Below is a small trained network, with its code and all its weights. Each question gives an input and a target symbol and asks what happens when units are switched off, that is, made to give their printed mean instead of their output.

import numpy as np


def w(rows, s, z=0):
    codes = np.array(rows[::2]) - 128.0
    scale = np.full(codes.shape[1], s)
    scale[-1] = z or s
    return codes * scale


def norm(h):
    return h / np.sqrt((h * h).mean(-1, keepdims=True) + 1e-5)


def f(y):
    return y / 2 * (1 + np.tanh(0.7978845608 * (y + 0.044715 * y**3)))


def softmax(a):
    e = np.exp(a - a.max(-1, keepdims=True))
    return e / e.sum(-1, keepdims=True)


def log_softmax(a):
    a = a - a.max(-1, keepdims=True)
    return a - np.log(np.exp(a).sum(-1, keepdims=True))


def net(x, mask):
    ids = ['Λβγεμξτω'.index(c) for c in x.split()]
    T = len(ids)
    res = E[ids] + P[:T]
    u = 0
    for l in range(3):
        q, k, v = (norm(res) @ M[l].T for M in (Q, K, V))
        z = softmax(np.where(np.tri(T) > 0, q @ k.T / 3**0.5, -1e9)) @ v
        res = res + np.where(mask[u], z, O[l][:, -1]) @ O[l][:, :-1]
        u += 1
        y = f(norm(res) @ A[l][:, :-1].T + A[l][:, -1])
        res = res + np.where(mask[u : u + 4], y, B[l][:, -1]) @ B[l][:, :-1]
        u += 4
    return log_softmax(norm(res)[-1] @ U[:, :-1].T + U[:, -1])


Q, K, V, O, A, B = {}, {}, {}, {}, {}, {}
E = w([
[151,103,99,155,79,71,62],'Λ',
[53,164,175,118,132,99,100],'β',
[159,153,156,70,105,171,69],'γ',
[74,118,111,24,187,157,131],'ε',
[115,99,176,165,229,165,108],'μ',
[180,79,187,111,3,103,145],'ξ',
[18,80,68,115,159,127,121],'τ',
[5,151,117,122,69,189,91],'ω',
],0.013)
P = w([
[220,179,157,128,147,3,160],'0',
[78,127,134,147,151,80,36],'1',
[85,114,128,140,156,94,46],'2',
[94,95,125,134,150,107,59],'3',
[108,84,112,139,158,115,72],'4',
[124,63,96,132,158,135,79],'5',
[127,40,89,129,163,159,76],'6',
[123,25,83,129,173,159,97],'7',
],0.0068)
Q[0] = w([
[186,186,59,134,124,184,168],'0.h0',
[165,34,69,144,92,167,66],'0.h0',
[144,253,103,147,58,73,223],'0.h0',
],0.011)
K[0] = w([
[33,135,212,164,14,86,27],'0.h0',
[139,222,174,109,226,78,179],'0.h0',
[2,49,143,166,18,225,55],'0.h0',
],0.0086)
V[0] = w([
[114,254,83,225,53,170,75],'0.h0',
[227,207,125,47,116,207,125],'0.h0',
[188,46,51,129,148,97,57],'0.h0',
],0.0079)
O[0] = w([
[1,128,168,146,126,123,234,1],'0.h0',
[109,40,227,96,86,105,110,95],'0.h0',
[119,61,70,156,126,96,77,158],'0.h0',
],0.0065,0.008)
A[0] = w([
[128,130,107,171,4,210,138,132],'0.n0',
[134,115,114,120,88,187,100,3],'0.n1',
[98,69,186,102,120,58,154,107],'0.n2',
[148,77,184,153,93,118,166,148],'0.n3',
],0.013,0.0032)
B[0] = w([
[7,246,84,113,164,173,115,253],'0.n0',
[238,97,160,137,180,15,117,193],'0.n1',
[105,190,24,163,85,254,60,205],'0.n2',
[175,131,32,192,70,181,51,204],'0.n3',
],0.0068,0.0023)
Q[1] = w([
[132,134,150,102,122,97,181],'1.h0',
[98,129,173,153,89,85,254],'1.h0',
[117,113,96,104,114,118,125],'1.h0',
],0.044)
K[1] = w([
[135,151,168,84,132,71,58],'1.h0',
[98,250,176,154,51,63,102],'1.h0',
[100,121,117,103,106,145,141],'1.h0',
],0.021)
V[1] = w([
[116,177,37,33,47,60,161],'1.h0',
[209,197,221,81,73,178,124],'1.h0',
[126,90,132,252,22,24,113],'1.h0',
],0.014)
O[1] = w([
[106,22,131,65,74,130,224,1],'1.h0',
[141,131,201,56,143,201,116,57],'1.h0',
[118,107,210,250,67,104,115,23],'1.h0',
],0.012,0.015)
A[1] = w([
[139,53,46,118,163,176,113,157],'1.n0',
[133,49,120,79,126,122,16,253],'1.n1',
[117,35,96,139,134,200,196,139],'1.n2',
[155,185,89,141,76,1,134,100],'1.n3',
],0.017,0.00073)
B[1] = w([
[112,100,108,139,7,112,106,254],'1.n0',
[81,53,136,112,193,152,71,248],'1.n1',
[128,217,131,191,129,89,104,156],'1.n2',
[102,46,119,175,207,106,125,243],'1.n3',
],0.014,0.0087)
Q[2] = w([
[162,114,45,151,149,157,42],'2.h0',
[143,87,40,129,64,85,5],'2.h0',
[169,135,156,117,127,144,220],'2.h0',
],0.02)
K[2] = w([
[252,85,176,97,116,133,190],'2.h0',
[223,202,212,123,120,74,245],'2.h0',
[115,115,18,151,141,135,31],'2.h0',
],0.015)
V[2] = w([
[143,67,55,134,113,89,131],'2.h0',
[251,141,129,155,145,124,73],'2.h0',
[184,88,206,118,10,164,114],'2.h0',
],0.018)
O[2] = w([
[148,75,83,67,96,125,104,89],'2.h0',
[135,179,59,152,130,94,49,253],'2.h0',
[8,172,136,74,110,78,84,95],'2.h0',
],0.014,0.0082)
A[2] = w([
[11,135,74,156,160,161,141,254],'2.n0',
[250,104,96,135,150,163,158,58],'2.n1',
[81,60,183,197,131,108,149,59],'2.n2',
[124,113,157,254,112,155,111,55],'2.n3',
],0.02,0.0055)
B[2] = w([
[244,119,152,154,94,157,218,247],'2.n0',
[8,179,102,123,149,181,134,242],'2.n1',
[161,196,187,23,159,25,160,152],'2.n2',
[55,120,136,174,116,137,60,183],'2.n3',
],0.017,0.013)
U = w([
[146,56,110,200,113,74,165,209],'Λ',
[220,184,179,97,138,173,204,138],'β',
[117,142,189,176,2,218,87,26],'γ',
[187,61,198,54,172,161,43,14],'ε',
[126,187,90,185,204,180,72,252],'μ',
[40,206,157,88,101,42,111,71],'ξ',
[89,83,36,36,103,192,144,101],'τ',
[27,108,201,153,186,192,208,65],'ω',
],0.0094,0.0019)

Each question gives the input, a string of symbols that net reads in full, and the target symbol t.
The units are the heads (3 rows each of Q, K, V and O) and the neurons (one row each of A and B). Each row of codes is followed by its name. A weight is (code - 128) times the scale printed after its matrix; where a second scale follows, it is the last column's (O, A, B and U).
mask holds one flag per unit, layer by layer, with each layer's heads first. A switched-off unit (its flag False) gives its mean, the last column of its rows in O or B, instead of its output. The means were averaged over made-up inputs and are rounded, as every weight is.
A unit's drop is (log p(t) with every unit on - log p(t) with that unit switched off) / (log p(t) with every unit on - log p(t) with every unit switched off).
The circuit of an input: a set's keep is (log p(t) with only the set's units on - log p(t) with every unit switched off) / (log p(t) with every unit on - log p(t) with every unit switched off). Starting from the 12 units with the biggest drops (on a tie, the unit counted first), units are removed one at a time, each time the one whose removal leaves the highest keep (on an exact tie, the one counted first), for as long as the keep stays at least 0.8.
circuit, biggest first: the units of the circuit, biggest drop first
unit that matters most: the unit with the biggest drop
k most important neurons: the k neurons with the biggest drops, biggest first
top k neurons in layer l: the k neurons of layer l with the biggest drops, biggest first
input τ Λ γ, target τ: circuit, biggest first : (2.h0; 1.h0)
input ω μ ξ Λ ε, target ω: circuit, biggest first : (2.h0; 0.h0; 1.h0)
input μ γ Λ μ ξ τ β, target Λ: most important neuron : (1.n3)
input ε μ μ β μ Λ ξ, target ε: 2 most important neurons : (2.n1; 1.n0)
input β ε μ μ, target β: circuit, biggest first : (1.h0; 2.h0; 0.h0; 2.n0)
input ε ξ ξ μ γ ξ ε, target ε: circuit, biggest first : (0.h0; 2.n1; 1.n1)
input ε ε β, target ε: circuit, biggest first : (0.h0; 1.h0; 2.n1)
input ξ μ ξ ξ ω, target ξ: circuit, biggest first : (1.h0; 2.h0)
input ε γ ξ ξ ξ, target ε: circuit, biggest first : (0.h0; 1.h0)
input Λ μ μ μ μ ξ μ, target Λ: circuit, biggest first : (0.h0; 2.n1; 2.n0)
input ξ μ β μ ε ξ ε ε, target ξ: circuit, biggest first : (1.h0; 2.h0)
input ε ξ ω, target ε: 2 most important neurons : (2.n1; 1.n1)
input Λ μ μ ε, target Λ: circuit, biggest first : (0.h0; 1.h0; 2.n0)
input ε ξ τ μ, target ε: unit that matters most : 0.h0
input ξ μ ξ μ ω μ ε, target τ: 2 most important neurons : (2.n0; 0.n3)
input Λ Λ Λ, target ξ: circuit, biggest first : (1.h0; 2.n2)
input β β μ μ μ β ξ, target β: top 3 neurons in layer 2 : (2.n0; 2.n1; 2.n3)
input Λ ξ ε Λ, target Λ: circuit, biggest first : (0.h0; 1.h0; 2.n1)
input γ γ γ ε γ ε Λ, target γ: top 2 neurons in layer 1 : (1.n0; 1.n3)
input μ ξ ε, target τ: unit that matters most : 1.h0
input Λ ξ ε ξ, target Λ: top 2 neurons in layer 2 : (2.n1; 2.n0)
input β τ ξ, target β: top 2 neurons in layer 2 : (2.n0; 2.n2)
input γ μ μ, target γ: top 2 neurons in layer 0 : (0.n2; 0.n3)
